Here is a tiny trained network, its code and every weight. The questions are about switching its units off for an input and a class, where a switched-off unit gives its printed mean instead of its output.

import numpy as np


def w(rows, s, z=0):
    codes = np.array(rows[::2]) - 128.0
    scale = np.full(codes.shape[1], s)
    scale[-1] = z or s
    return codes * scale


def norm(h):
    return h / np.sqrt((h * h).mean(-1, keepdims=True) + 1e-5)


def f(y):
    return np.maximum(y, 0)


def log_softmax(a):
    a = a - a.max(-1, keepdims=True)
    return a - np.log(np.exp(a).sum(-1, keepdims=True))


def net(x, mask):
    res = np.array(x, float).reshape(1, 6) / 4 @ E
    u = 0
    for l in range(4):
        y = f(norm(res) @ A[l][:, :-1].T + A[l][:, -1])
        res = res + np.where(mask[u : u + 4], y, B[l][:, -1]) @ B[l][:, :-1]
        u += 4
    return log_softmax(norm(res)[-1] @ U[:, :-1].T + U[:, -1])


A, B = {}, {}
E = w([
[168,185,139,164],'x0',
[139,211,5,34],'x1',
[127,128,130,130],'x2',
[141,153,191,69],'x3',
[128,128,130,129],'x4',
[51,192,167,149],'x5',
],0.011)
A[0] = w([
[51,11,118,37,83],'L0N1',
[216,85,125,116,3],'L0N2',
[248,188,148,182,13],'L0N3',
[161,137,200,56,2],'L0N4',
],0.016,0.0059)
B[0] = w([
[198,251,154,213,253],'L0N1',
[210,75,79,124,173],'L0N2',
[160,234,160,227,183],'L0N3',
[91,92,214,17,169],'L0N4',
],0.017,0.0067)
A[1] = w([
[152,193,166,163,139],'L1N1',
[216,106,116,152,68],'L1N2',
[2,206,162,160,14],'L1N3',
[102,109,47,232,1],'L1N4',
],0.02,0.0052)
B[1] = w([
[40,132,147,130,254],'L1N1',
[174,142,158,171,184],'L1N2',
[251,131,129,177,203],'L1N3',
[86,139,214,56,165],'L1N4',
],0.026,0.014)
A[2] = w([
[173,41,116,112,10],'L2N1',
[155,7,71,154,3],'L2N2',
[134,45,92,131,73],'L2N3',
[89,36,125,174,87],'L2N4',
],0.022,0.003)
B[2] = w([
[170,149,199,155,175],'L2N1',
[195,79,117,110,138],'L2N2',
[170,200,97,200,128],'L2N3',
[137,59,2,116,249],'L2N4',
],0.017,0.0011)
A[3] = w([
[101,4,165,202,114],'L3N1',
[35,159,124,193,119],'L3N2',
[132,125,207,44,2],'L3N3',
[115,172,43,87,170],'L3N4',
],0.025,0.0027)
B[3] = w([
[163,146,4,56,219],'L3N1',
[67,199,81,68,247],'L3N2',
[92,3,171,113,199],'L3N3',
[126,78,43,102,177],'L3N4',
],0.02,0.011)
U = w([
[87,208,153,154,135],'0',
[239,114,167,218,118],'1',
[155,95,19,47,77],'2',
[132,128,167,115,254],'3',
[81,77,246,78,31],'4',
],0.013,0.0064)

Each question gives the input, the list of numbers given to net, and the class t.
The units are the neurons (one row each of A and B). Each row of codes is followed by its name. A weight is (code - 128) times the scale printed after its matrix; where a second scale follows, it is the last column's (A, B and U).
mask holds one flag per neuron, layer by layer. A switched-off neuron (its flag False) gives its mean, the last column of its row in B, instead of its output. The means were averaged over made-up inputs and are rounded, as every weight is.
A unit's drop is (log p(t) with every unit on - log p(t) with that unit switched off) / (log p(t) with every unit on - log p(t) with every unit switched off).
The circuit of an input: a set's keep is (log p(t) with only the set's units on - log p(t) with every unit switched off) / (log p(t) with every unit on - log p(t) with every unit switched off). Starting from the 12 units with the biggest drops (on a tie, the unit counted first), units are removed one at a time, each time the one whose removal leaves the highest keep (on an exact tie, the one counted first), for as long as the keep stays at least 0.8.
circuit, biggest first: the units of the circuit, biggest drop first
most important unit: the unit with the biggest drop
k most important neurons: the k neurons with the biggest drops, biggest first
top k neurons in layer l: the k neurons of layer l with the biggest drops, biggest first
input [-1,-5,-4,-8,7,7], class 4: circuit, biggest first : (L1N4)
input [5,-8,5,-7,-4,7], class 2: circuit, biggest first : (L3N1 L0N1)
input [-6,2,-3,0,-2,-1], class 0: circuit, biggest first : (L0N1 L1N1)
input [-1,7,0,8,-4,-3], class 4: 2 most important neurons : (L3N3 L0N4)
input [4,-7,1,-7,4,1], class 2: 3 most important neurons : (L3N1 L0N1 L2N4)
input [-4,2,-1,4,4,-5], class 1: 4 most important neurons : (L0N2 L1N2 L0N3 L1N4)
input [-1,4,0,3,-4,6], class 1: circuit, biggest first : (L1N3 L3N2)
input [-2,-8,-7,-2,7,-7], class 2: 3 most important neurons : (L3N1 L1N3 L2N4)
input [0,6,-2,2,1,-6], class 1: circuit, biggest first : (L3N2 L3N1)
input [-7,-5,-8,-4,5,-5], class 0: circuit, biggest first : (L0N1 L1N3)
input [-7,-8,-6,2,-3,7], class 2: 3 most important neurons : (L3N1 L1N2 L1N1)
input [0,3,-6,-4,-1,6], class 1: 2 most important neurons : (L1N3 L0N1)
input [8,-6,-2,7,0,-6], class 0: circuit, biggest first : (L0N3 L1N3)
input [-8,-4,-2,7,-3,-4], class 0: circuit, biggest first : (L0N1)
input [6,0,8,-8,7,-4], class 4: 2 most important neurons : (L1N4 L0N1)
input [6,3,2,-5,-5,-5], class 0: 3 most important neurons : (L0N3 L1N3 L1N2)
input [2,7,-5,8,2,3], class 4: 3 most important neurons : (L3N3 L0N4 L3N1)
input [8,-7,-7,-7,-5,-6], class 0: 4 most important neurons : (L0N3 L1N3 L1N4 L1N2)
input [-1,1,3,4,-4,5], class 1: top 2 neurons in layer 1 : (L1N3 L1N1)
input [-8,2,1,2,3,-2], class 0: most important unit : L0N1
